Below are the code and all the weights of a small trained network. Each question names an input and a target symbol and asks about switching units off, where a switched-off unit gives its printed mean instead of its output.

import numpy as np


def w(rows, s, z=0):
    codes = np.array(rows[::2]) - 128.0
    scale = np.full(codes.shape[1], s)
    scale[-1] = z or s
    return codes * scale


def f(y):
    return np.maximum(y, 0)


def softmax(a):
    e = np.exp(a - a.max(-1, keepdims=True))
    return e / e.sum(-1, keepdims=True)


def log_softmax(a):
    a = a - a.max(-1, keepdims=True)
    return a - np.log(np.exp(a).sum(-1, keepdims=True))


def net(x, mask):
    ids = ['βεζλξπτω'.index(c) for c in x.split()]
    T = len(ids)
    res = E[ids] + P[:T]
    r = res
    for j in range(3):
        rows = slice(2 * j, 2 * j + 2)
        q, k, v = (r @ M[0][rows].T for M in (Q, K, V))
        z = softmax(np.where(np.tri(T) > 0, q @ k.T / 2**0.5, -1e9)) @ v
        o = O[0][rows]
        res = res + np.where(mask[j], z, o[:, -1]) @ o[:, :-1]
    y = f(res @ A[0][:, :-1].T + A[0][:, -1])
    res = res + np.where(mask[3:7], y, B[0][:, -1]) @ B[0][:, :-1]
    return log_softmax(res[-1] @ U[:, :-1].T + U[:, -1])


Q, K, V, O, A, B = {}, {}, {}, {}, {}, {}
E = w([
[105,151,109],'β',
[78,18,142],'ε',
[252,181,130],'ζ',
[201,161,115],'λ',
[128,60,158],'ξ',
[68,136,17],'π',
[51,112,116],'τ',
[112,190,96],'ω',
],0.02)
P = w([
[216,149,77],'0',
[96,132,112],'1',
[114,133,86],'2',
[136,131,83],'3',
[145,103,112],'4',
[150,129,104],'5',
[161,147,92],'6',
[183,156,78],'7',
[180,11,152],'8',
],0.011)
Q[0] = w([
[116,175,248],'head 0',
[190,118,132],'head 0',
[120,141,82],'head 1',
[136,168,255],'head 1',
[155,154,163],'head 2',
[137,127,139],'head 2',
],0.0088)
K[0] = w([
[32,136,250],'head 0',
[160,103,154],'head 0',
[137,125,77],'head 1',
[101,146,117],'head 1',
[144,190,165],'head 2',
[181,126,170],'head 2',
],0.017)
V[0] = w([
[116,207,168],'head 0',
[39,229,212],'head 0',
[185,2,97],'head 1',
[88,217,99],'head 1',
[89,21,178],'head 2',
[32,94,52],'head 2',
],0.0084)
O[0] = w([
[98,47,138,123],'head 0',
[249,93,75,1],'head 0',
[169,217,193,162],'head 1',
[87,76,76,150],'head 1',
[197,219,48,61],'head 2',
[163,248,62,193],'head 2',
],0.011,0.0068)
A[0] = w([
[29,204,106,94],'neuron 0',
[198,168,2,115],'neuron 1',
[146,100,229,146],'neuron 2',
[96,97,60,254],'neuron 3',
],0.009,0.0065)
B[0] = w([
[116,2,93,255],'neuron 0',
[149,117,178,210],'neuron 1',
[82,159,45,193],'neuron 2',
[219,107,243,222],'neuron 3',
],0.007,0.012)
U = w([
[183,140,154,107],'β',
[186,180,118,253],'ε',
[71,149,114,140],'ζ',
[48,169,92,14],'λ',
[88,236,110,89],'ξ',
[117,132,28,183],'π',
[244,73,145,119],'τ',
[254,60,164,105],'ω',
],0.0091,0.0047)

Each question gives the input, a string of symbols that net reads in full, and the target symbol t.
The units are the heads (2 rows each of Q, K, V and O) and the neurons (one row each of A and B). Each row of codes is followed by its name. A weight is (code - 128) times the scale printed after its matrix; where a second scale follows, it is the last column's (O, A, B and U).
mask holds one flag per unit, heads first, then neurons. A switched-off unit (its flag False) gives its mean, the last column of its rows in O or B, instead of its output. The means were averaged over made-up inputs and are rounded, as every weight is.
A unit's drop is (log p(t) with every unit on - log p(t) with that unit switched off) / (log p(t) with every unit on - log p(t) with every unit switched off).
The circuit of an input: a set's keep is (log p(t) with only the set's units on - log p(t) with every unit switched off) / (log p(t) with every unit on - log p(t) with every unit switched off). Starting from all 7 units, units are removed one at a time, each time the one whose removal leaves the highest keep (on an exact tie, the one counted first), for as long as the keep stays at least 0.8.
units of the circuit, in order: the units of the circuit, biggest drop first
k most important neurons: the k neurons with the biggest drops, biggest first
heads that matter: for each layer, one digit per head in row order, 1 if its drop is at least 0.15 and else 0, layers parted by /
drop when u is switched off: that unit's drop, to one decimal
input ω τ π, target τ: units of the circuit, in order : (neuron 3; head 1; neuron 2)
input ε ω τ, target ε: heads that matter : 111
input β τ ω, target ω: heads that matter : 110
input ω λ ω, target ω: units of the circuit, in order : (neuron 3; head 1; head 0)
input ζ ω ε β ε λ, target ζ: units of the circuit, in order : (head 2; head 0; neuron 3)
input ω λ β, target ω: heads that matter : 110
input ξ ε ω, target ε: units of the circuit, in order : (head 2; head 0; head 1)
input π π β ε ω ξ, target ε: units of the circuit, in order : (head 2; neuron 0)
input τ ω ε τ, target ε: units of the circuit, in order : (head 2; head 0)
input ε ε λ ε τ, target ξ: units of the circuit, in order : (head 2)
input ω τ ω, target τ: units of the circuit, in order : (neuron 3; head 0; head 1)
input β ε π ξ, target ε: units of the circuit, in order : (head 2; head 1)
input ε ε τ ζ π ε β π, target ε: units of the circuit, in order : (head 2; neuron 1)
input ε β τ ζ λ ζ ω ζ, target ζ: units of the circuit, in order : (head 2; neuron 2; neuron 3; head 0)
input ω ω τ, target τ: units of the circuit, in order : (neuron 3; head 0)
input ε π ε ω, target ε: heads that matter : 101
input ε π ω ε ω ε ω ε, target ε: 2 most important neurons : (neuron 0; neuron 3)
input λ β ζ ε ζ π ξ λ ξ, target ζ: 2 most important neurons : (neuron 2; neuron 3)
input ε π τ ω ε π, target ε: 2 most important neurons : (neuron 1; neuron 2)
input β ω τ, target ω: most important neuron : (neuron 3)
input ω λ ε τ ζ ζ, target ζ: 2 most important neurons : (neuron 2; neuron 3)
input ω π π, target ω: 3 most important neurons : (neuron 3; neuron 1; neuron 0)
input ω ω ω π, target ω: drop when neuron 3 is switched off : 1.0
